[ -5  -8 -19  12 -16  14 -39  14 -10  39 -13  25  10  -4 -36  12   5   2
  36  -8 -13 -12 -61 -10 -17   2  26 -15  -4  -4 -19   1  18   8   0   7
 -15  17   9   2   8 -48 -41  -3 -19 -12 -32  47   3 -17   6  -3  -8] : pogim
[ -5  14   7  -7  -1  82  -8 -17 -14  -6  -4 -16  -5  15  -2  22 -20   7
 -27   5  11  12   9   1  12   3 -26  15   2   6 -26   8 -15 -10  -7 -19
  -2 -12  -1  -9   2   3  14  -6  13  -5 -10  10  -2 -28   3   3  -8] : Gabap
[  4  -5 -32  -1   7  58 -33  -1 -14  17  -8  16 -10  -5 -16 -11   7   3
  14   0  -2  78  -8 -14  -9   0   2  36   1  -5  -2  -8  55  -4  -8 -17
  21   9  -6   6  -9   3   4  42   8 -13  -7  17  11  -4   1   2  -5] : sar
[  3  15   9   6 -17   9 -11  -7   3  -8  -9 -18   2   8  -1  22  -9  -3
  27  16  10  -6  28   1  -7   7  -7  40  -8   8 -14   0  -6   2   5  -9
 -22  -7  -1  17   4  44   0  24   7  -2  -6   0   3   0   1  -1  13] : Gabap
[  4   1 -23   7  -3 -61 -13  23   1  21  -2  11 -16 -12  -7 -32  15   1
  17  17   4   5  -7   2  15   2  38  22  10  -5  29 -24  46   5   2  -8
  -2  12  -9  11  -6  36 -34  16   1  -2  -9   8   8 -10  -3  -6   2] : sar
[ -4  16 -14  10   0 -85   0   8  15   9  -5 -10  -1   7   3 -10   1   8
  49  24  -4   3 -19  -7  26   2  12   8  16   3  20  -7  15  14   6  -1
 -37   2  -3  11   6  27 -51 -11   4   9  -1  23  -9 -11  -5  -9  -9] : Gisu
[  2   2 -12  26 -19 -24 -23  12   1  48 -12  -3  -5  -5 -10 -15  15   7
  80  23  -2  -6 -51  -3  19   2  37   9  -3  -4  11 -37  15  20   6  -8
  -7   9 -13  17  11  36 -44  15  -5  -8 -17   2  -4   1  18   9   2] : Gisu
[ -6   7   9   1 -19  44 -14 -15  -1  -8   2 -15  -4  24   4   9   0  -2
  41  25 -11  -4 -42   1  24   5  -9  15   5  25 -27 -18  25   2   9 -17
 -22 -22   0   3   9  27  16  48  21 -17   4  24  -5  -1   5   6 -16] : Gabap
[  2   8  19  -5 -41  33 -10  18   6  -4   3  -9   1  15  -6  38  -9  -5
  14  20  10   5 -23   5  -5  16   4  -6  -3  15 -17  -9   9  -2   6  -8
 -19  -7  15   1  11  18  19  24   8  -5  -3   9   0  -1  -7  -1   3] : Gabap
[ -5   6 -14  17 -19 -57  -3 -30  27  21 -18  -7   8  17 -26   8  16   1
  94  32   1 -22 -78   7  31   9  13  39   3   8   8 -19  16  30  20 -18
 -52 -14   0  15   5 -33 -75   0   7  -6  11  83   3  -4  17   5  -7] : Gisu
[ -5 -19 -35   4   9 -36 -40  34  -7 -15 -10  13  -3  17 -12   9   0   3
  37   6  -2   9 -14  -8 -32   3  30 -17  -7   0  -7  -2  21   1   3  14
 -14  40   2   1   9  29 -42  -7 -17  -3 -11  59   5   2  -9   8  10] : pogim
[ -3   6 -36  20 -20  63 -36  22  -4  34 -18   9 -12  18 -32  -8  13   9
  48  35 -10  23 -57  -3   5  -1  33   9   0 -10  -3 -23  11  22  10 -31
 -20  15 -13  19  18  53 -69  -9  16  -3 -28  29   7 -13   9   1  -2] : pogim
[  1  23  -4   0  -5 -57  -8  -2   5  24  -2   2   4   2  -3   5  11  -3
  30  30   4 -21   8  28  44  -5  -6  47  10   3  25  11   1  13   2 -25
 -65 -30  -3   7   3 -10 -92  27   8  -5  -5  18  -1 -44   9   1 -23] : Gisu
[  4   4  34 -20  -8  69  -9   5   4  30   0  -3  -1  -3   5  34 -26   1
 -48  10  18   4  52   4 -10 -16 -15  13   0   6  -3  19 -43 -21   6 -29
 -33 -19  14  -6   5  -6  -4   1  -7  -3  -5 -37  -6 -48  -1  -2 -10] : Gabap
[ -3  23 -21  11  14  65  23  32   2   5   1  -5 -14  35 -24 -39  19   8
  -7  23  -4  16 -31   3  24   1  15 -64   5  -4  10 -26  23  -1  -1   3
  43   4 -14  13  -2  51  47 -19  10  -1 -15 -37  -4  22   9   7  12] : kat
[ -2  14   6  19 -23 -55 -13  14   3  33  -9   3  10   1  -8  -7   8   5
  65  21  -1  -2 -47   4  22   7  25 -13  -4   5  23 -17  30  11   7   7
 -37   4  -1  17  12  13 -55  -4   1  -9  -7  21  11 -16  11  -8   3] : Gisu
[-15  16  10 -12 -28  49 -17 -22  -1  -8 -12 -21  19  10  12  29  -3  -3
  43  15 -20 -14   0   3 -19  -1 -15  70 -18   8 -18  -2  -5  -5  11 -27
 -30 -24   5   8  15   3 -15  54  14 -10  -1  12  -9  -2   3   7  -9] : Gabap
[ -4  19  11  -8 -12  33 -26 -31  10   8  -4  -9  10  10  -2  16 -14   3
  16   8  -2  -7  -9   3  -4   1 -28  28  -8   2 -19   7   1  -5   0  -7
 -16 -20   2   7  10 -12   3  24   8   1   2  19   6   0   7  -7 -14] : Gabap
[ -4  10   2  16  -9 -28  -8   4  -5  19   0   2   6  -5  -7  -9  17  -3
  35  22  12   2 -72   1  29   2  23 -12  12   7   2  -8  -7  14  19   4
 -62   4   4   6  10 -17 -55  -9 -11  -5   3  28  -5   6   5  -5  -1] : Gisu
[ -6   5   2  16   0 -44 -18  12  12  20 -13   3   2 -13   0 -11  13  10
  48  22   8  -6 -45  -6  18   3  21 -42   0   3  20 -24   2  -7   2  19
 -16   5  -5  -7  15   1 -15  16 -22  -4  -2   0   1 -11  13 -10 -12] : Gisu
